Each row was made from one small tree. The marks that hang from a mark follow it in brackets, in alphabetical order. Every link used is in the known rows. Write each row's tree.
Known rows:
fuletam(pezi(goluk musi zitat)): [  7.0  16.3  -0.8 -19.2 -29.0  -7.0   9.4  13.6 -12.9   7.3   7.9 -11.5
  -8.8  47.2   7.3  12.9 -10.4]
fuletam(pezi(zitat)): [  1.1   1.0   4.5 -10.6 -17.5  -2.2   5.6   4.7  -6.5   0.9   2.4   1.9
 -12.0   8.9   0.4   8.4 -11.0]
pezi(kosobup musi(fuletam goluk) zitat): [ -2.2  21.1   7.8 -15.2 -20.1  -3.6   5.8  -8.6 -39.8   9.5   0.1 -33.6
  -7.5  68.3  -3.0   6.9  -5.9]
zitat(musi(goluk)): [  1.6   5.6  -7.8  -4.0  -2.4 -13.5  -7.0   8.3 -20.1   9.6  -4.8  -5.8
  -3.0   9.0  -6.1  -1.6  17.9]
kosobup(zitat(musi(fuletam))): [ -6.7   3.2   3.8  -7.9  -9.0  -2.0  -8.0   0.7 -20.0  -6.5  -1.8 -10.8
 -12.8  11.8  -3.8   1.8   9.5]
kosobup(zitat(musi(goluk))): [ -1.3   6.0   2.1  -2.1 -10.0  -2.3  -3.4  10.2 -15.1  -3.5   1.6  -8.0
 -11.9   9.8  -5.0  -0.1  18.1]
kosobup(zitat(musi(fuletam(pezi) goluk))): [ -6.7  12.4   3.5  -7.5 -18.2   0.2 -11.5  10.0 -23.8   1.3  -5.4  -7.8
 -24.2  12.3  -2.0  -1.8  16.8]
pezi(goluk kosobup zitat(musi(fuletam))): [  0.8  18.2  -3.4 -23.0 -19.3 -19.2   6.2   2.0 -33.0   7.8   4.6 -25.8
  -2.0  57.3  -4.7  16.4   0.0]
kosobup(zitat(musi(fuletam(pezi)))): [ -5.8   3.2   3.3  -9.9 -16.1   0.4  -8.6   3.0 -19.2  -4.8  -2.4  -4.9
 -20.0   8.9  -0.8   3.2   7.0]
pezi(zitat): [-0.1  0.9  5.3 -6.7 -9.0 -5.0  6.9  2.4 -8.0 -0.2  2.9 -6.5 -3.4 13.7
 -3.1  6.7 -7.4]
musi(fuletam(pezi) goluk(zitat)): [ -6.0  14.3   4.4  -3.2 -14.5   7.0  -8.0  14.2 -23.8  15.7 -15.7  -0.5
 -25.7  15.3  -0.5 -14.4   0.8]
goluk(zitat(kosobup musi(fuletam(pezi)))): [  2.5 -12.7  -6.6 -13.7  -8.4  -6.3  -6.2   0.8 -27.7  10.2  -5.5  -0.3
  -7.2  12.6  -8.4   3.4   0.6]
goluk(zitat(kosobup)): [  5.2 -13.8  -1.5  -1.6   0.9   5.3   4.5   0.2  -5.8   4.4   3.8   1.7
   3.7   5.7  -6.4   1.9  -3.5]
pezi(goluk musi): [  7.2  15.9  -5.3  -9.5 -12.9  -4.3   3.7   9.7  -6.0   6.7   5.2 -14.5
   3.3  43.4   7.5   6.6   0.3]
kosobup(zitat(musi)): [ -1.0  -1.6   0.7  -5.2  -7.3  -0.9  -0.1   3.8 -10.6 -10.3   5.4  -5.1
  -6.8   5.2  -3.6   4.6   8.5]
zitat(musi(fuletam)): [ -4.7   0.5  -5.2 -10.2  -2.1 -13.8 -11.7  -1.6 -24.1   5.4 -10.0  -8.3
  -4.2  11.3  -4.7   0.5   8.2]
goluk(zitat(kosobup musi(fuletam))): [  1.3 -12.2  -5.4 -11.6  -1.3  -5.7  -5.8  -0.9 -27.8   7.9  -5.3  -6.1
  -0.4  15.5 -10.2   2.0   3.2]
fuletam(musi pezi): [  4.0   1.3 -12.9 -14.7 -17.1  -7.4   2.7   2.3  -2.4   7.2  -4.6   5.8
 -18.4  -9.6   1.5   9.6  -2.3]

Write each row's tree:
[  4.0  14.9  -4.4 -10.6 -16.1  -3.4  10.5   4.4 -11.9  -5.1  14.8 -16.8
  -2.2  37.2  -0.8  13.7   8.3]
pezi(goluk kosobup(zitat(musi)))
[ -3.3  -4.5  -5.0  -9.2  -2.8  -4.6  -4.0   4.5 -29.9   6.1 -11.1  -5.6
  -9.5  16.8  -7.5  -7.1  -3.1]
goluk(zitat(musi(fuletam)))
[  0.2   2.3  -6.0  -9.4  -2.6 -17.5 -18.2  -1.4 -27.9  15.8  -6.9 -12.1
   0.6  17.3  -9.5   4.4  25.5]
zitat(kosobup musi(fuletam goluk))
[  0.5  -8.0  -6.3 -13.5   0.0 -16.9 -13.9  -9.4 -22.4   8.2  -3.8  -9.4
   5.3  10.6  -8.7   8.9  13.7]
zitat(kosobup musi(fuletam))
[  4.8  -0.8  -0.8   1.8  -2.1   4.6  -0.1   8.4 -11.9  11.4  -0.7  -1.7
  -2.1  11.4  -6.9  -3.9   9.3]
musi(goluk(zitat(kosobup)))
[ -3.2  12.1   7.7 -10.3 -19.7  -5.8 -11.1   4.3 -22.1  15.8  -6.7  -8.5
 -15.7  21.3  -3.5   4.3   8.3]
musi(fuletam(pezi(zitat(kosobup))) goluk)
[ -5.2  10.7   1.9 -13.4 -12.7 -17.3  -7.5   7.8 -35.5  10.8  -8.9 -16.8
 -11.0  29.7  -8.6   2.4   9.2]
pezi(zitat(musi(fuletam goluk)))
[ -1.5  11.0   6.7 -17.6 -17.1  -3.5   9.1 -16.4 -33.9   1.5   4.1 -30.9
  -2.7  61.4  -1.8  11.7 -17.3]
pezi(kosobup musi(fuletam) zitat)
[  7.1  -0.2 -12.7  -9.4  -9.4  -6.2   3.5   7.1 -13.4  15.8  -5.5  -3.9
 -10.3   5.6  -7.9   4.2  10.0]
fuletam(musi(goluk(zitat(kosobup))))
[  6.8 -18.5  -9.3  -8.4   0.7  -6.1   1.4   1.1 -18.5   4.9   2.5  -1.0
   4.7  10.2 -10.9   4.6   2.6]
goluk(zitat(kosobup musi))
[  5.9  -4.3  -9.8  -6.2  -1.2 -15.2  -9.7   1.4 -17.5  11.4   0.9  -7.1
   6.5   9.7  -9.4   7.3  24.6]
zitat(kosobup musi(goluk))
[ -2.8   5.7   2.0  -0.8  -3.7   3.0  -9.9   5.1 -22.4  15.5 -10.3  -7.1
  -8.5  19.7  -6.7  -8.0  10.0]
musi(fuletam goluk(zitat(kosobup)))
[  6.8   0.6  -2.1  -4.5  -7.3   4.6   2.5   4.5 -20.3  11.4   1.1 -12.2
  -0.1  36.0  -2.8  -0.8   3.0]
pezi(musi(goluk(zitat(kosobup))))
[  1.2   0.2   7.3 -17.5 -13.4  -8.4  -2.2  -9.2 -25.9   6.1   3.1 -23.1
   2.4  47.8  -3.5  15.0  -6.5]
pezi(musi(fuletam) zitat(kosobup))
[ -2.0   3.2   0.5 -18.9 -11.8 -14.6   5.3 -11.4 -35.0   2.3   0.9 -22.2
  -3.1  40.9  -8.9  13.0  -5.7]
pezi(kosobup zitat(musi(fuletam)))
[  7.4  11.9  -5.7  -9.2 -13.4   1.8  10.7  16.4 -13.4   7.6   3.6 -12.5
  -1.0  49.6   5.0   0.0  -8.4]
pezi(goluk(zitat) musi)
[ -7.4  12.2   4.2  -4.8 -11.3  -2.1 -11.3   7.9 -25.2   0.3  -5.5 -12.6
 -17.1  16.9  -4.8  -3.1  19.3]
kosobup(zitat(musi(fuletam goluk)))
[ -5.1  19.8   3.2  -5.2 -14.9   2.3  -6.8  -1.7 -21.4  12.7  -8.3  -9.3
 -18.7  23.3   0.7  -3.0   6.2]
musi(fuletam(pezi(kosobup)) goluk)
